Below are the code and all the weights of a small trained network. Each question names an input and a class and asks about switching units off, where a switched-off unit gives its printed mean instead of its output.

import numpy as np


def w(rows, s, z=0):
    codes = np.array(rows[::2]) - 128.0
    scale = np.full(codes.shape[1], s)
    scale[-1] = z or s
    return codes * scale


def f(y):
    return np.maximum(y, 0)


def log_softmax(a):
    a = a - a.max(-1, keepdims=True)
    return a - np.log(np.exp(a).sum(-1, keepdims=True))


def net(x, mask):
    res = np.array(x, float).reshape(1, 5) / 4 @ E
    y = f(res @ A[0][:, :-1].T + A[0][:, -1])
    res = res + np.where(mask, y, B[0][:, -1]) @ B[0][:, :-1]
    return log_softmax(res[-1] @ U[:, :-1].T + U[:, -1])


A, B = {}, {}
E = w([
[160,138,117,178,188,158,134,130,151],'x0',
[95,90,111,255,61,40,74,117,164],'x1',
[124,114,104,120,138,117,118,115,108],'x2',
[124,31,33,131,65,213,192,70,219],'x3',
[230,98,31,85,100,83,105,249,171],'x4',
],0.0088)
A[0] = w([
[98,120,141,163,82,93,92,131,164,132],'neuron 0',
[218,132,80,96,102,56,136,198,157,177],'neuron 1',
[60,144,195,156,144,155,187,56,98,205],'neuron 2',
[163,160,154,145,161,110,112,155,66,63],'neuron 3',
[97,158,167,153,100,150,102,50,113,167],'neuron 4',
[163,177,150,30,172,200,195,127,102,126],'neuron 5',
[32,160,157,143,172,138,158,18,120,172],'neuron 6',
[162,162,137,21,167,188,203,122,79,56],'neuron 7',
[136,199,202,132,174,65,39,188,46,4],'neuron 8',
[115,116,133,226,86,100,84,114,131,111],'neuron 9',
[184,157,133,135,157,133,166,119,151,62],'neuron 10',
[135,113,135,254,77,41,96,112,151,102],'neuron 11',
[105,34,74,118,79,231,173,79,190,51],'neuron 12',
[181,100,87,96,117,118,100,212,148,156],'neuron 13',
],0.0083,0.0014)
B[0] = w([
[122,151,82,98,170,119,124,215,111,180],'neuron 0',
[209,210,151,83,145,45,185,72,226,206],'neuron 1',
[182,170,126,103,197,66,136,38,187,227],'neuron 2',
[111,118,155,175,107,154,87,86,127,172],'neuron 3',
[166,155,102,72,175,95,166,80,199,197],'neuron 4',
[36,126,60,115,132,99,195,250,87,210],'neuron 5',
[199,207,136,53,155,73,150,43,157,233],'neuron 6',
[88,49,44,144,138,156,162,209,88,206],'neuron 7',
[99,90,233,216,57,209,40,92,96,228],'neuron 8',
[87,81,35,108,175,153,209,212,115,201],'neuron 9',
[148,103,120,164,144,115,134,129,123,146],'neuron 10',
[65,60,88,113,120,128,233,228,64,226],'neuron 11',
[147,95,193,252,41,225,2,83,89,252],'neuron 12',
[208,224,140,90,123,101,126,89,180,193],'neuron 13',
],0.0075,0.013)
U = w([
[218,164,132,85,154,79,114,103,179,157],'0',
[62,88,65,121,143,126,152,197,93,202],'1',
[138,100,187,186,76,183,10,116,107,10],'2',
],0.011,0.0011)

Each question gives the input, the list of numbers given to net, and the class t.
The units are the neurons (one row each of A and B). Each row of codes is followed by its name. A weight is (code - 128) times the scale printed after its matrix; where a second scale follows, it is the last column's (A, B and U).
mask holds one flag per neuron, in row order. A switched-off neuron (its flag False) gives its mean, the last column of its row in B, instead of its output. The means were averaged over made-up inputs and are rounded, as every weight is.
A unit's drop is (log p(t) with every unit on - log p(t) with that unit switched off) / (log p(t) with every unit on - log p(t) with every unit switched off).
The circuit of an input: a set's keep is (log p(t) with only the set's units on - log p(t) with every unit switched off) / (log p(t) with every unit on - log p(t) with every unit switched off). Starting from the 12 units with the biggest drops (on a tie, the unit counted first), units are removed one at a time, each time the one whose removal leaves the highest keep (on an exact tie, the one counted first), for as long as the keep stays at least 0.8.
units of the circuit, in order: the units of the circuit, biggest drop first
top k neurons: the k neurons with the biggest drops, biggest first
drop of u: that unit's drop, to one decimal
input [-5,7,7,-7,1], class 1: top 3 neurons : [neuron 11; neuron 12; neuron 9]
input [6,3,3,8,-4], class 2: units of the circuit, in order : [neuron 12]
input [-1,-1,1,-6,-8], class 0: top 3 neurons : [neuron 6; neuron 2; neuron 12]
input [2,5,8,8,-8], class 0: top 2 neurons : [neuron 6; neuron 2]
input [0,7,-3,-7,-6], class 1: top 4 neurons : [neuron 11; neuron 9; neuron 12; neuron 1]
input [-1,-6,0,-8,-3], class 2: top 2 neurons : [neuron 8; neuron 11]
input [-4,-6,-7,7,-5], class 2: top 3 neurons : [neuron 12; neuron 11; neuron 9]
input [3,-2,4,-2,1], class 1: top 3 neurons : [neuron 12; neuron 6; neuron 2]
input [7,6,-4,-3,-5], class 1: top 3 neurons : [neuron 11; neuron 9; neuron 1]
input [5,4,0,-6,-6], class 0: top 4 neurons : [neuron 12; neuron 6; neuron 2; neuron 4]
input [-1,4,-3,6,4], class 2: top 2 neurons : [neuron 12; neuron 6]
input [4,-1,3,-5,-3], class 2: top 2 neurons : [neuron 8; neuron 1]
input [-5,-7,1,-8,-1], class 2: top 2 neurons : [neuron 8; neuron 11]
input [1,-1,-1,-1,0], class 1: units of the circuit, in order : [neuron 6]
input [1,7,1,4,-7], class 0: top 2 neurons : [neuron 6; neuron 2]
input [2,-2,-8,6,0], class 2: drop of neuron 5 : 0.0
input [5,-6,1,8,3], class 2: drop of neuron 12 : 1.8
input [-5,-2,6,-8,0], class 2: drop of neuron 8 : 0.1
